Below is a small trained network, with its code and all its weights. Each question gives an input and a class and asks what happens when units are switched off, that is, made to give their printed mean instead of their output.

import numpy as np


def w(rows, s, z=0):
    codes = np.array(rows[::2]) - 128.0
    scale = np.full(codes.shape[1], s)
    scale[-1] = z or s
    return codes * scale


def f(y):
    return y / 2 * (1 + np.tanh(0.7978845608 * (y + 0.044715 * y**3)))


def log_softmax(a):
    a = a - a.max(-1, keepdims=True)
    return a - np.log(np.exp(a).sum(-1, keepdims=True))


def net(x, mask):
    res = np.array(x, float).reshape(1, 8) / 4 @ E
    y = f(res @ A[0][:, :-1].T + A[0][:, -1])
    res = res + np.where(mask, y, B[0][:, -1]) @ B[0][:, :-1]
    return log_softmax(res[-1] @ U[:, :-1].T + U[:, -1])


A, B = {}, {}
E = w([
[55,58,210,103,226,64,231,141,114,167,140,213],'x0',
[143,175,161,74,47,84,104,34,118,137,152,219],'x1',
[208,98,110,140,90,99,126,1,117,90,58,67],'x2',
[201,45,110,185,191,139,97,178,72,218,155,156],'x3',
[102,49,101,90,179,203,193,239,30,76,181,31],'x4',
[179,145,143,203,182,200,196,221,113,153,29,83],'x5',
[186,217,155,225,176,131,137,122,162,191,93,143],'x6',
[95,122,172,162,118,93,124,142,185,155,86,104],'x7',
],0.0071)
A[0] = w([
[169,215,109,132,98,74,90,136,156,71,70,89,164],'N1',
[103,111,147,48,112,52,102,141,137,126,216,191,207],'N2',
[233,119,131,193,247,160,218,160,179,180,64,133,217],'N3',
[119,51,132,177,148,140,170,185,48,55,160,94,212],'N4',
[119,222,115,114,59,127,3,45,202,30,70,200,252],'N5',
[76,117,83,171,164,150,141,141,75,112,173,84,175],'N6',
[86,69,199,57,174,33,85,119,124,142,228,149,200],'N7',
[72,51,88,61,110,159,164,187,24,114,145,67,187],'N8',
[88,82,132,73,93,76,89,93,184,144,185,223,156],'N9',
[112,33,108,85,178,185,135,205,62,58,142,108,192],'N10',
],0.0063,0.0027)
B[0] = w([
[198,119,140,116,109,121,139,191,143,60,137,64,176],'N1',
[60,155,61,103,162,85,158,55,86,195,194,143,188],'N2',
[255,132,213,177,217,184,217,172,34,120,106,189,196],'N3',
[158,99,155,106,165,236,71,77,117,82,145,66,186],'N4',
[98,231,131,154,45,75,137,166,228,77,164,82,254],'N5',
[162,58,151,120,118,167,130,115,108,131,140,130,161],'N6',
[27,203,109,67,236,160,159,114,91,155,132,176,192],'N7',
[57,46,82,52,134,190,134,112,155,73,229,131,193],'N8',
[108,149,93,156,153,59,129,45,149,179,141,253,196],'N9',
[78,67,203,49,189,205,115,127,109,59,178,19,197],'N10',
],0.008,0.015)
U = w([
[144,205,122,149,73,92,69,182,202,84,101,76,164],'0',
[103,40,153,3,199,217,99,142,108,93,176,68,111],'1',
[73,166,84,103,187,63,118,88,119,195,129,186,3],'2',
[199,156,194,239,213,168,174,182,39,144,23,148,200],'3',
],0.008,0.00057)

Each question gives the input, the list of numbers given to net, and the class t.
The units are the neurons (one row each of A and B). Each row of codes is followed by its name. A weight is (code - 128) times the scale printed after its matrix; where a second scale follows, it is the last column's (A, B and U).
mask holds one flag per neuron, in row order. A switched-off neuron (its flag False) gives its mean, the last column of its row in B, instead of its output. The means were averaged over made-up inputs and are rounded, as every weight is.
A unit's drop is (log p(t) with every unit on - log p(t) with that unit switched off) / (log p(t) with every unit on - log p(t) with every unit switched off).
The circuit of an input: a set's keep is (log p(t) with only the set's units on - log p(t) with every unit switched off) / (log p(t) with every unit on - log p(t) with every unit switched off). Starting from all 10 units, units are removed one at a time, each time the one whose removal leaves the highest keep (on an exact tie, the one counted first), for as long as the keep stays at least 0.8.
units of the circuit, in order: the units of the circuit, biggest drop first
k most important neurons: the k neurons with the biggest drops, biggest first
drop when u is switched off: that unit's drop, to one decimal
input [4,-1,-1,-5,-7,6,-1,-4], class 3: units of the circuit, in order -> N3, N8
input [0,-2,-3,-8,-4,-8,6,-5], class 0: units of the circuit, in order -> N5
input [8,-8,-3,1,-6,-2,1,-8], class 3: 2 most important neurons -> N3, N8
input [-6,0,7,-3,3,7,-2,7], class 3: units of the circuit, in order -> N5, N10
input [-8,4,0,5,1,2,5,5], class 3: 3 most important neurons -> N3, N8, N5
input [4,0,8,-8,2,-8,4,1], class 2: 3 most important neurons -> N9, N7, N2
input [-2,3,-5,-6,6,-5,7,-2], class 2: 2 most important neurons -> N10, N4
input [-7,3,-3,-6,6,-3,2,-2], class 0: drop when N5 is switched off -> 0.2
input [4,0,7,0,-1,-8,-2,2], class 2: drop when N4 is switched off -> 0.0
input [-4,6,0,5,-1,3,-2,-6], class 0: drop when N3 is switched off -> 0.3
input [0,-6,-8,7,-3,-6,6,7], class 3: drop when N3 is switched off -> 0.4
